A =
[[122 141 137 144 146 138 138 118 151 106 144 126 125]
 [121 142 133 138 145 142 143 121 148 107 146 128 126]
 [121 142 122 132 136 137 134 127 127 157 135 123 119]
 [134 132 146 140 141 143 143 130 149 109 142 138 138]
 [134 126 131 119 119 116 123 138 121 127 123 138 135]
 [142 141 147 139 143 138 144 142 148 107 146 150 151]
 [139 140 135 131 132 131 135 143 127 152 134 147 139]
 [134 119 123 114 111 113 116 135 107 134 112 134 131]
 [112 145 127 138 144 140 137 114 142 118 144 117 117]]
Indices start at 0.
The entry directly below the largest entry is 109
The entry just right of the centre entry -> 138
Report the entry at the centre.
A: 123
Report the entry in row 0 and column 1.
A: 141
Report the top-right entry.
A: 125
The bottom-right entry is 117
Report the entry directly above the centre entry.
A: 143
Report the bottom-left entry.
A: 112
The entry in row 0 and column 2 is 137
Report the minimum.
A: 106
Report the entry at row 1, column 0.
A: 121
The entry at row 0, column 0 is 122
Report the entry in row 2 and column 0.
A: 121
Report the entry in row 1 and column 1.
A: 142
Report the entry in row 1 and column 2.
A: 133
The entry at row 2, column 2: 122
Report the largest entry.
A: 157
Report the entry at row 2, column 1.
A: 142
The entry just right of the smallest entry -> 144
The entry directly below the smallest entry: 107

Read these off the row that follows.
1) Which number is the first entry?
2) Which number is the second entry from the left?
3) Which number is the entry just left of 150?
4) Which number is the fourth entry?
[113 134 124 150 128 105 127 148 151 122  99 107 151 148]
1) 113
2) 134
3) 124
4) 150

Questions about the array below. Indices start at 0.
1) What is the entry just right of the smallest entry?
2) What is the entry in row 1 and column 0?
3) What is the entry in the top-left corner?
4) What is the entry in row 0 and column 1?
5) What is the entry in the top-right corner?
6) What is the entry at row 1, column 1?
7) What is the entry just right of 129?
[[150 128 130 119 128 129 131 128 127 126 128 131 130 130 127 130]
 [150 128 132 121 128 127 132 128 125 120 128 130 130 130 127 120]]
1) 128
2) 150
3) 150
4) 128
5) 130
6) 128
7) 131

M = [156 151 119 149 120 112 145 105 131 123 134 106 157]
Find the last entry.
Answer: 157
The entry just left of 149 is 119
Find the 1st entry.
Answer: 156
Find the third entry from the right.
Answer: 134

arr =
[[134 116 129 128 128 147 131 144 128 129 121 124 121 137]
 [112 130 129 127 129 119 129 138 129 137 135 129 129 136]
 [136 127 126 121 118 132 123 128 130 135 125 128 126 119]
 [130 126 128 130 128 130 129 124 128 130 122 128 131 137]
 [127 127 128 127 131 133 125 131 126 126 142 129 122 122]
 [131 132 131 126 126 122 133 122 129 132 136 126 130 137]
 [133 125 124 130 123 136 128 120 125 122 120 127 117 128]
 [134 125 126 126 125 120 130 125 126 129 138 126 124 128]
 [132 129 131 130 128 130 130 124 128 120 122 130 123 132]
 [130 125 133 131 127 114 125 136 122 131 131 126 127 131]
 [132 139 134 130 126 125 128 130 129 127 124 125 130 124]
 [124 137 133 128 118 130 129 132 131 135 118 125 128 124]
 [124 121 133 124 122 151 130 114 127 137 131 128 125 127]
 [130 118 133 132 111 140 131 130 123 127 126 125 120 126]
 [121 157 125 129 128 125 124 123 128 127 154 131 125 130]]
Counting starts at 0.
Find the top-left entry.
A: 134
Find the entry in row 0 and column 2.
A: 129
The entry at row 1, column 0 is 112
The top entry of the column that holds the largest entry: 116
The entry at row 2, column 0 -> 136
Find the entry just left of the smallest entry.
A: 132
The entry in the bottom-left corner is 121
Find the maximum.
A: 157
The top-right entry: 137
The entry in the bottom-right corner -> 130
The entry just right of the smallest entry: 140
Find the entry directly below the smallest entry.
A: 128
The entry just right of the largest entry -> 125
The entry at row 1, column 1 is 130
The entry at row 2, column 2 is 126
The top entry of the column that holds the smallest entry -> 128
The entry in row 2 and column 1 -> 127

Questions about the grid below.
1) Find the fifth entry from the end, reading row by row.
2) Find the 4th entry from the end, reading row by row.
3) Find the entry directly above the largest entry.
4) Find the smallest entry in the last row.
5) Find the entry in the top-left corner.
6) Find the last entry, reading row by row.
7) Find the last entry of the smallest entry's row.
8) Find the entry directly below the largest entry.
132  121  138  124  129  124  136  122  128  127  126  121
135  113  136  135  125  110  135  124  126  112  123  123
126  134  119  136  143  128  126  142  143  129  133  143
118  141  118  115  120  150  117  130  122  154  135  123
128  125  123  126  126  126  122  138  130  135  137  125
139  120  142  133  130  121  137  130  140  125  125  127
123  119  128  134  121  119  132  120  121  122  122  122
125  127  131  121  118  133  129  117  118  135  125  116
117  136  118  120  122  135  123  111  103  122  123  124
134  123  137  134  133  115  138  113  122   99  115  131
128  123  123  129  117  128  119  141  133  143  138  121
1) 141
2) 133
3) 129
4) 117
5) 132
6) 121
7) 131
8) 135
